Below is a small trained network, with its code and all its weights. Each question gives an input and a class and asks what happens when units are switched off, that is, made to give their printed mean instead of their output.

import numpy as np


def w(rows, s, z=0):
    codes = np.array(rows[::2]) - 128.0
    scale = np.full(codes.shape[1], s)
    scale[-1] = z or s
    return codes * scale


def norm(h):
    return h / np.sqrt((h * h).mean(-1, keepdims=True) + 1e-5)


def f(y):
    return np.maximum(y, 0)


def log_softmax(a):
    a = a - a.max(-1, keepdims=True)
    return a - np.log(np.exp(a).sum(-1, keepdims=True))


def net(x, mask):
    res = np.array(x, float).reshape(1, 2) / 4 @ E
    u = 0
    for l in range(2):
        y = f(norm(res) @ A[l][:, :-1].T + A[l][:, -1])
        res = res + np.where(mask[u : u + 8], y, B[l][:, -1]) @ B[l][:, :-1]
        u += 8
    return log_softmax(norm(res)[-1] @ U[:, :-1].T + U[:, -1])


A, B = {}, {}
E = w([
[133,162,169,138,187,42,114],'x0',
[162,213,3,97,147,163,200],'x1',
],0.0022)
A[0] = w([
[113,159,146,45,219,98,154,41],'0.n1',
[136,48,217,46,157,83,135,88],'0.n2',
[68,86,130,166,62,166,45,7],'0.n3',
[69,71,176,114,135,83,26,62],'0.n4',
[130,66,133,49,174,73,71,6],'0.n5',
[85,72,253,153,98,97,70,4],'0.n6',
[79,150,112,126,136,154,115,192],'0.n7',
[24,69,159,198,22,145,12,61],'0.n8',
],0.0044,0.0036)
B[0] = w([
[168,203,89,68,160,98,110,167],'0.n1',
[75,87,81,195,109,151,142,197],'0.n2',
[88,97,232,40,58,195,79,177],'0.n3',
[52,81,108,216,91,90,183,216],'0.n4',
[63,90,139,218,167,84,64,139],'0.n5',
[174,174,32,129,173,113,150,231],'0.n6',
[137,39,156,142,100,119,73,189],'0.n7',
[189,188,225,3,130,145,91,252],'0.n8',
],0.005,0.004)
A[1] = w([
[135,117,166,43,72,171,186,155],'1.n1',
[169,121,171,35,49,158,68,50],'1.n2',
[66,158,72,217,134,78,157,221],'1.n3',
[186,230,159,56,249,84,109,22],'1.n4',
[174,115,79,226,76,227,105,9],'1.n5',
[44,111,118,254,163,88,175,40],'1.n6',
[117,161,224,32,63,147,177,31],'1.n7',
[153,78,81,224,22,237,178,5],'1.n8',
],0.005,0.0027)
B[1] = w([
[199,29,140,169,33,206,119,252],'1.n1',
[227,205,184,27,165,209,66,252],'1.n2',
[103,56,240,162,179,117,51,250],'1.n3',
[213,218,10,209,164,92,104,237],'1.n4',
[35,73,81,215,94,167,218,183],'1.n5',
[41,55,241,147,222,41,82,203],'1.n6',
[209,179,173,39,106,243,2,227],'1.n7',
[89,56,64,214,100,178,212,211],'1.n8',
],0.0047,0.0038)
U = w([
[224,138,216,45,51,253,46,255],'0',
[91,14,38,234,44,236,213,255],'1',
[45,30,242,230,228,26,64,252],'2',
[221,229,20,219,208,54,86,255],'3',
[45,195,126,49,47,53,199,1],'4',
[34,194,144,55,56,53,211,1],'5',
[87,158,136,18,46,42,241,1],'6',
],0.0054,0.0037)

Each question gives the input, the list of numbers given to net, and the class t.
The units are the neurons (one row each of A and B). Each row of codes is followed by its name. A weight is (code - 128) times the scale printed after its matrix; where a second scale follows, it is the last column's (A, B and U).
mask holds one flag per neuron, layer by layer. A switched-off neuron (its flag False) gives its mean, the last column of its row in B, instead of its output. The means were averaged over made-up inputs and are rounded, as every weight is.
A unit's drop is (log p(t) with every unit on - log p(t) with that unit switched off) / (log p(t) with every unit on - log p(t) with every unit switched off).
The circuit of an input: a set's keep is (log p(t) with only the set's units on - log p(t) with every unit switched off) / (log p(t) with every unit on - log p(t) with every unit switched off). Starting from the 12 units with the biggest drops (on a tie, the unit counted first), units are removed one at a time, each time the one whose removal leaves the highest keep (on an exact tie, the one counted first), for as long as the keep stays at least 0.8.
units of the circuit, in order: the units of the circuit, biggest drop first
unit that matters most: the unit with the biggest drop
top k neurons: the k neurons with the biggest drops, biggest first
top k neurons in layer l: the k neurons of layer l with the biggest drops, biggest first
drop of u: that unit's drop, to one decimal
input [-4,1], class 1: unit that matters most => 0.n8
input [1,7], class 3: top 2 neurons => (0.n4; 0.n2)
input [8,0], class 2: units of the circuit, in order => (0.n8; 1.n6)
input [1,-4], class 2: top 3 neurons => (0.n4; 0.n2; 0.n6)
input [2,4], class 3: top 3 neurons => (0.n4; 0.n8; 0.n2)
input [8,1], class 3: top 2 neurons in layer 0 => (0.n4; 0.n1)
input [0,2], class 1: top 2 neurons in layer 0 => (0.n8; 0.n1)
input [1,8], class 3: top 2 neurons => (0.n4; 0.n2)
input [-1,8], class 1: top 3 neurons in layer 0 => (0.n8; 0.n6; 0.n1)
input [1,2], class 3: top 3 neurons => (0.n4; 0.n2; 0.n3)
input [1,-3], class 2: top 2 neurons in layer 0 => (0.n4; 0.n2)
input [4,0], class 2: drop of 0.n8 => 2.1
input [-7,6], class 1: drop of 0.n8 => 1.1
input [-6,4], class 1: drop of 0.n8 => 1.5
input [7,3], class 3: drop of 0.n8 => 0.0
input [7,0], class 2: unit that matters most => 0.n8
